In the rows, 128 means zero.
Each row has a class, written after it.
[130 102 117 144  92 176 130 149 153 113 140 132 153 130 150 162 124 111
  96 122 116 126 143 127 132 148 112 110 128 103 126 126 149 166  85 126
 138 126 121 142 147]  q_579
[138 157  94 100 133 127 102 119 116 123 170 103 140 113 148 101 166  93
 158 155 131 107 156 113 158 123 140 109 150  77  95 139  98  99  85 109
 166 114 146 179 130]  q_975
[115 117 140 147 135 120  99 125 134 122 120 152 146 136 132 154 135 116
  98 118 110 121 117 101 119 138 130 112 137 147 143 122 153 158 125 106
 116 136 127 131  95]  q_430
[111 114 143 152 134 122 126 129 124 100 127 144 153 124 111 150 122 121
 121 123 107 119 121 114 111 132 140 131 163 139 130 115 157 158 137 117
 108 142 120 111  88]  q_562
[157 125 197 131 145  95 115 106  68 167 121 101 170 145 100 109 150 140
 111 121 114 113 148 199 113  89  97 134 180 198 170 130 174 135 137 103
 190 105 132  18 115]  q_430
[153 121 184 132 141  70 110 112  94 154 123 126 119 131  96  94 123 155
 113 142  91  81 117 138 121 120 102 136 143 161 132  92 131 104 134 119
 129 122 119  36  88]  q_575
[129 137 100 129 156 117  77 101  94 129 207 116 147 144 142 112 167  96
 144 139 138  83 124 132 154 103 148 147 175 154 139 148 133 154  62  89
 192 151 116  92 121]  q_562
[153  94 119 124  89  78 113 133  92 142 120 161 161 125 121  83 130 175
 112 115  87  97 154 155 140 125 114 156 129 183 126 133 153 126  69 114
 160 155  91  29 115]  q_579
[177 101 145  97 108  65  97 145  99 130  90  97  98 142 122 113 158  80
  74 138 111  87 129 189 135 123 146 139 162 138 123 116 152 145 103 135
 184  83 117  76 103]  q_880
[140 111 188 119 148 118 161  95 103 166 164 103 106  98 145 133 125 148
 160 163 168 173 162 157 145 107 116 136 133 182 128 175 102 121 143 124
 146 104 133  64 178]  q_561
[120 163  98  85 164 184 104 124 110 100 128 147  91 110 185 134 183 111
 115 168 125 117 116  82 103  95 143 108 153 136 179 135 114 118 133 128
 102 105 142 156  56]  q_880
[136  86  97 148 247 163 121 125 104 133 158 113  76 115 133 109 131 131
 126  91 125 133  90  86 135 106 115 153 146  96 184 118  53 154  93 110
 121 119 180 149 103]  q_749
[141 159 156 112 107 152 105 125  97 159 157 107 155 133 169 100 181 125
  78 173 120 121  84 104 122 124 113 106 106 164 112 100 151 147 123 136
 144 121  84 112 107]  q_430
[117 113 143 139 155 107 129 121 108 129 121 157 145 140 116 150 117 121
 106 108 111 123 128 116 108 144 140 125 143 131 126 117 155 137 135 112
 113 106 128 119 120]  q_575
[123 110 105 112 150 146  38 125 105 120 149 107 111 158 149 107 170  70
  40  90  86  89 131 106 100 135 109 138 148  90 105  97 128 135 136 109
 136  74 160 120  74]  q_575
[150 108  99 146 163 118  97 134 151  98 172 148 126 133 161 182 132 125
 115 147 129 119 123 115 131 158 140  97 136 114 146 123 143 144  59 126
 165 132 117 155 129]  q_286
[138 146 153 176 130 134  99 124  86 152 124 193 177 106 183 153 125 130
 187  91 159  97 107 114 133  85 142 101 107 156 136 145 181 149 115 122
 183 104  43 128 131]  q_575
[123 103 169 132 140 123 115 139 132 120 119 134 147 127 125 162 126  99
 108 134 118 126 129 113 100 139 134 134 129 146 152 109 142 149 137 124
 118 114 125 110 102]  q_880
[127  74 136 151 138  77 116 127 138  82 190 189 103  98 169 148 115 117
  93 161 124 124  98  75 147 159  95 140 145 212  98 160 155 180  86 121
 141 116  66  82 118]  q_267
[174  67 208 126 115 167  91 125 123 125 190 136 143 123 187 130 161 102
  98 149 119 123 163 156  97 125 102 169 146 175 135 101 125 134  85 152
 252 173 111  39 108]  q_880
[168  91 143 152 132 118 109 157 116 139 142  90 146 136 131 113 158 144
 124 109 161 138 139 146 162 120  87 137  75 170 135 130 137 135 118 127
 159 106  89  53 157]  q_749
[122 111 156 131 135 133 114 139 146 110 113 143 149 136 128 155 132  93
 112 125 114 123 133 111  94 143 131 127 136 143 151 113 152 145 131 125
 120 116 120 123 102]  q_880
[159 113 178 112 132 117 130 152  81 150 182 102 134  91 154 117 156 186
  96 150  92 139 111 148 120  74 167 117  94 174 106 123 142 103 135 172
 123 100 116  44 113]  q_975
[147 177 149 119 132 142  71 129  98 164 142  87 151  92 192 143 160 156
  79 170  76 102 122 126 129 130 122 117 102 167 104 121 152 181  66 104
 124 133 104  58  95]  q_430
[136 125 151 156 168 179  91 107  72  95 162 150 172  69 142 140 125 148
 157 157 109 102 141 121 137 106 132 174 188 135  93 132 135 174  99 142
 186 151  95  94 105]  q_562
[116  91  98 140 138 137 120 134  90 183 124  95 181 118 167 106 165 158
  93  78 138 138 123 114 127 121  94 146 121  88 156  99  97 136  69  99
 176 164 126 146 138]  q_442
[152 108 127 146 149 138 100 138 116 105 196 124 113 123 167 225 126 113
 110 155 145 129 146  97 126 152 133 118 125 105 136 122 134 155  93 139
 130 137 146 130 133]  q_286
[155  82 179 117  55  60 142  91  62 176 139 136 153 112 190 105 128 147
 143 162  96 107 168 163 118  57  97  89 155 129 150 113 152  85  71  88
 192 140 131  71  73]  q_561
[134 116 151 107 100 186 185 117  98 167 191 116 168 130 165 176 156 110
  58 152 137 152 101 159  61 110  54 127 118 123 146  87 159 146  93 148
 149 143 159  65 164]  q_442
[103 115 132 136 124 137 131 132 122 122 113 140 157 127 114 130 124 113
  92 123 118 118 115 112 112 131 111 133 130 123 139 117 153 149 131 126
 114 142 113 127 120]  q_442
[ 98 122 120 128 123 148 127 133 196  99 103 178 172 130 120 224 136 106
 127 179 135  76  95 126  91 141 150  99 107  95 150 129 163 121 141 130
 146 177 125 115  90]  q_880
[121 127 134 145 155 160 109 101 115 110 222 106 121 118 173 179 115 138
 145 161 140 117 144 127 115 106 124 139 170  93 130 110 125 164  83 140
 155 150 147 167 122]  q_562
[135 116 127 148 137 126 107 130 143 118 124 157 130 141 118 150 112 109
 111 126 112 123 124 116 107 145 134 122 126 117 151 116 144 143 133 115
 108 136 122 118 112]  q_286
[120 107 156 169 166 199 129 128  96  96  93 137 163  67 121 141 128 171
  76 122  94 115 102 112 136  87 100 126 141 153 129 141 167 162 158 134
 193  89  99  59 111]  q_749
[128 110 107 121 150 135 123 138 127 114 220 132 125 132 180 165 122 128
  98 156 139 139 145 117 141 114 162 120 116 110 116 144 124 128  95 136
 139 130 177 158 140]  q_975
[150 156  93 130 130 161 124 138 147 141 105 156 148 137 179  96 150 129
 115 100 132 132 105  98 132 157 135 146  84 199  79 198 161 148 122 134
 157 135  66  20 168]  q_749
[154 129 177 107 104 157 105 113 103 140 167 110  68  81 173 146 176 102
  70 127 125 131 131 136 112  91  84 144 157 206 157 102  87 136 115 145
 182 110 153  38 121]  q_880
[112 125 151 150 155 120 122 130 130 127 138 134 141 110 125 141 126 107
 107 115 128 130 117 104  95 136 119 118 116 133 131 120 146 143 136 107
 130 131 139 124 122]  q_975
[ 79 123 132 108 165 155 118  83 148 149 178 128 117 115 164 146 144 103
  98 134 131 144 109 129  93 120 129 127 120 135 143 144 128 144 116 111
 174 116 121 136 141]  q_442
[112 102 136 144 139 137 127 134 129 104 122 155 153 133 108 149 115 108
 103 127 105 112 124 110 101 158 121 114 142 135 139 119 166 155 120 129
 132 132 118 124 114]  q_579
[130 122 132 146 140 128 103 130 138 120 130 141 139 131 115 140 119 114
 103 119 109 125 124 118 104 138 122 121 135 129 154 110 144 149 131 109
 111 117 117 114 113]  q_286
[106 110 132 138 125 130 130 131 126 117 112 146 150 129 114 142 123 120
 105 114 114 123 124 115 112 133 119 129 122 119 140 119 162 144 122 128
 112 146 109 130 128]  q_442
[110  86 146 151 136  59 110  78 137 223 109 123 169 132 161 143  88 152
  65  95 107 137 118  97  73 172  66 169 132 111  88  95  99 131 103  76
 137 112 160  50 157]  q_575
[116 110 163 135 137 130 114 133 144 114 114 135 142 130 124 152 128  95
 111 138 116 125 126  98 101 143 129 128 130 135 155 110 146 150 130 114
 111 116 115 132 102]  q_880
[ 96 113 115 173 137 213 169 161 169 154 173 108 224 161 115 148 115 128
 125  64 138 107  93 164 106  87 132 132 168 115 174 151 142 167 163 131
 155 179 134  98 170]  q_267
[115 139 149 144 146 113 128 131 138 122 143 136 133 103 131 146 117 118
 106 125 121 119 124 116 100 135 126 120 125 149 125 133 147 147 125 110
 127 144 142 102 122]  q_975
[137 104  94 104 176 151 132 125 111  98 194 145 106 133 136 159 122  90
 145 126 117 142 158 138 140 144 162 122 140  87  95 136 111 131  88 156
 138 123 180 194 154]  q_561
[138 110 111 146 163 175 133 181 113 123 143 132 150  78 133  87 165 127
 144 113 129 111  72  91 181 105 132 110 107 144 135 157 111 183 104 106
  94  98  85 133  88]  q_561
[119 113 160 130 128 131 116 133 146 118 109 135 142 131 120 142 136  97
 119 133 119 119 126 105 103 139 125 131 128 134 151 114 145 143 138 115
 118 113 112 124 101]  q_880
[141 148 142 128 156 195 163 137  94 104 178 107 162 109 115  86 164 151
 167 120 114 111 108 149 117 101 129 140 180 123 124 131 165 168 116 150
 166 103  78 137  95]  q_562
[118 104 144 157 157 127 133 131 132 114 137 145 132 141 122 148 107 102
 118 116 103 127 107 115 104 137 116 118 150 134 150 115 150 150 134 125
 103 140 120 132 127]  q_267
[151  80 125 127 159 112 107 146 129 126  92 142 133 121 121 125 160 164
 163  92 102 102 111 169  94  69 118 123 120  94 195 121 164 126  99 113
 106  54 100 120  59]  q_880
[123 109 155 131 134 122 110 136 135 106 118 154 137 126 117 157 131  95
 120 127 114 113 124 105 101 135 135 134 133 148 149 114 151 144 129 128
 119 122 114 115  99]  q_880
[117  97 150 143 158 124 132 135 115 112 128 138 151 112 115 146 119 118
 126 128 109 119 137 119 106 143 127 117 139 130 125 124 148 149 117 119
 119 159 133 113 109]  q_561
[155  99 144 128 125 119 154 135 141 157 150  87  90 154 152  59 145 173
 125  65  43 109 121 168 139 117 167 119 139 113 141 141 146 119  75 116
 196 144  86 109 113]  q_267
[115 122 140 125 188 152 117 111  97 161 180 133 196 155 111 115 196  87
 147 123 153 109  62  96 103 119 143 122 158 160 155 136 135 134 138 120
 179 138 105 106 113]  q_430
[110 116 127 133 119 115 123 122 130 121 114 146 135 135 110 131 120 100
 109 115 119 120 120 113 114 134 115 128 133 121 140 116 146 139 114 126
 103 144 115 134 135]  q_442
[131 114 116 130 149 143 106 136 109 115 157 118 151 129 143 145 126 127
  94 152 106 107 132 130 140 122 113 114  86 105 125  95 132 128 114 129
 173 131 149 126 102]  q_749
[133 124 129 132 129 161 148 128 132 115 171 162  80 131 145 170  90  73
 132 144 135 113 103 128 128 131 151 107 133 104 137 124 126 169 107 162
 139 128 142 189 135]  q_579
[144 173 116 117 152 132  84 111 157 133 132 107  72 151 171 127 163 139
 168  83  98 138 181 120 153 135 195  98 160 154 159 162  98 107  77 114
 128 166 144 156 136]  q_430
[116 129 147 146 153 113 124 133 136 115 137 139 129 122 127 141 126 114
  99 120 122 125 122 100  98 135 130 114 130 152 139 133 153 134 133 110
 117 146 146 104 121]  q_975
[132 138 125 112 138 106  99 108 149 145 139 147 166 125 138 166 134  87
 132 137 103 120 127 159 120 148 116  94 135 119 109 105 121 132  97 115
 166  98 161 151 113]  q_430
[106  98 145 133 153 155 153 148 154 166 125 124 165 151 121  50 140 130
 119 102 106 121  75 148 102  93 112 120 131 133 189 120 102 112 207 102
 130 132 123 106  51]  q_267
[143 128  68 121 122 202 112 138 128 129 122 154 131 127 128 148 196  63
  98  92 111 114  78 145 132 105 139  86 137 118 159 120 124 143  74 126
 139 114 130 116 162]  q_579
[133 112  91 126 168 173  89  93 136 102  95 158 124  99 179 137 183 107
 113 150 116 143 119 122 110 127 114 117 115 108 117 146 153 148  64  92
 167 110  72 115 138]  q_749
[102 136  90 130 122 158 131 116 150  75 146 128  99 143 101  84 177 126
  99 135 140 106 108  79 158 162  75 138 123  97 124 127 141 142 144  90
 152 108 107 180  83]  q_562
[109 127 157 152 150 123 122 135 132 112 144 128 138 108 128 143 121 128
  94 118 121 129 133 100 102 132 122 120 128 151 132 129 152 143 140 114
 124 135 141 109 123]  q_975
[134 115 123 144 131 124 115 138 149 121 130 149 132 132 119 146 119 120
 102 111 109 130 126 119 110 151 133 127 123 129 145 121 138 149 128 111
 110 133 119 108 115]  q_286
[147 107 134 122 162 135  91 105 129 126 172 134 102 168 159 157 108 107
 112 157 125 143 159 146  96 139 142 133 123  85 146 116 133 120 129 132
 147 122 156 146 125]  q_286
[161 124 186 132 138 118 136 106  52 154 151 140 156 138 144 147 136 115
 118 163 100  97 133 148 140 126 147 121 119 123 109 130 198 144  82 100
 202 104  90  72 131]  q_575
[135 112 117 132 194 116 117 144 160 143 120  88 134 107 162 125 110 211
 120 145 168 154 133 148 159 145 111 139  74 153  97 170 102 124 174 155
 174  64 118  97 140]  q_749
[135 112 154 142 145 162 122 119 142 104 201 147 128 142 179 174 133 102
  97 185 131 119  94 153  94 104 101  98 147 162 150 124 178 150 110 151
 160 142 103  94 140]  q_267
[153  99 163 155 154 153  99 139  67 127 181 143 148  95 203 159 167 126
  47 125 114 140 104 111  91  88 111 109 118 178 140 108 178 157  76 131
 174 125 126  63 126]  q_975
[123  99 132 142 139 125 122 138 132 113 125 147 140 136 117 141 120 107
 111 119 112 108 121 113 106 161 126 119 141 135 137 126 155 155 110 127
 137 136 115 116 112]  q_579
[137 136 134 125 134 143 133 126  89 106 130 122 103 138 131 110 106 111
 127 130 102 140 150 108 149 111 144 123 115 118 117 132 153 142 138 134
 106  80 116 159 130]  q_749
[116  73  92 144 164  88 112 105 120 162 120 134 103 140 113 103 143 175
  84  84 138 120  58  77 103 139  82 173 107 106 131 109 118 121  97 143
 120 145 105 102 161]  q_442
[171 171 122 122 155 143 130 104 156 119 129 196  64 126 184  81 139 144
 169 178 126 132 119 126 168 103 179  99 104 166 149 185 125  89  75 116
 144 165 102 118 145]  q_975
[149 150 113 114  74 135  86 112 110 149 203 122 117 179 157  57 132  83
 150  94  74 106 155 124 146 104 133 144 127 133 109 122 134 115  83 123
 120 148  96 125 161]  q_267
[148 128 121 115 158 156 108 111 105 135 131 156 120 135 148 128 207 134
 105  86  79 101 128 127 119 116 165 120 158 166 145 158 145  97  87  99
 175 150 122  15 116]  q_575
[161  75 169 151  73 172 141 142  48 139 130 145 115 103 208 142 128 153
 111 108 129 125 138 131  98  67 152 145 167 139 139 152 175 174 110 172
 161 158  75  75 111]  q_579
[116 166 124 136 137 138 109 115 136 147 200 117 121 101 174 150  86  84
 120 124 141 126 131 116 137 105 145 116 147 128 105 132  91 152 111 135
 159 115 178 171 174]  q_975
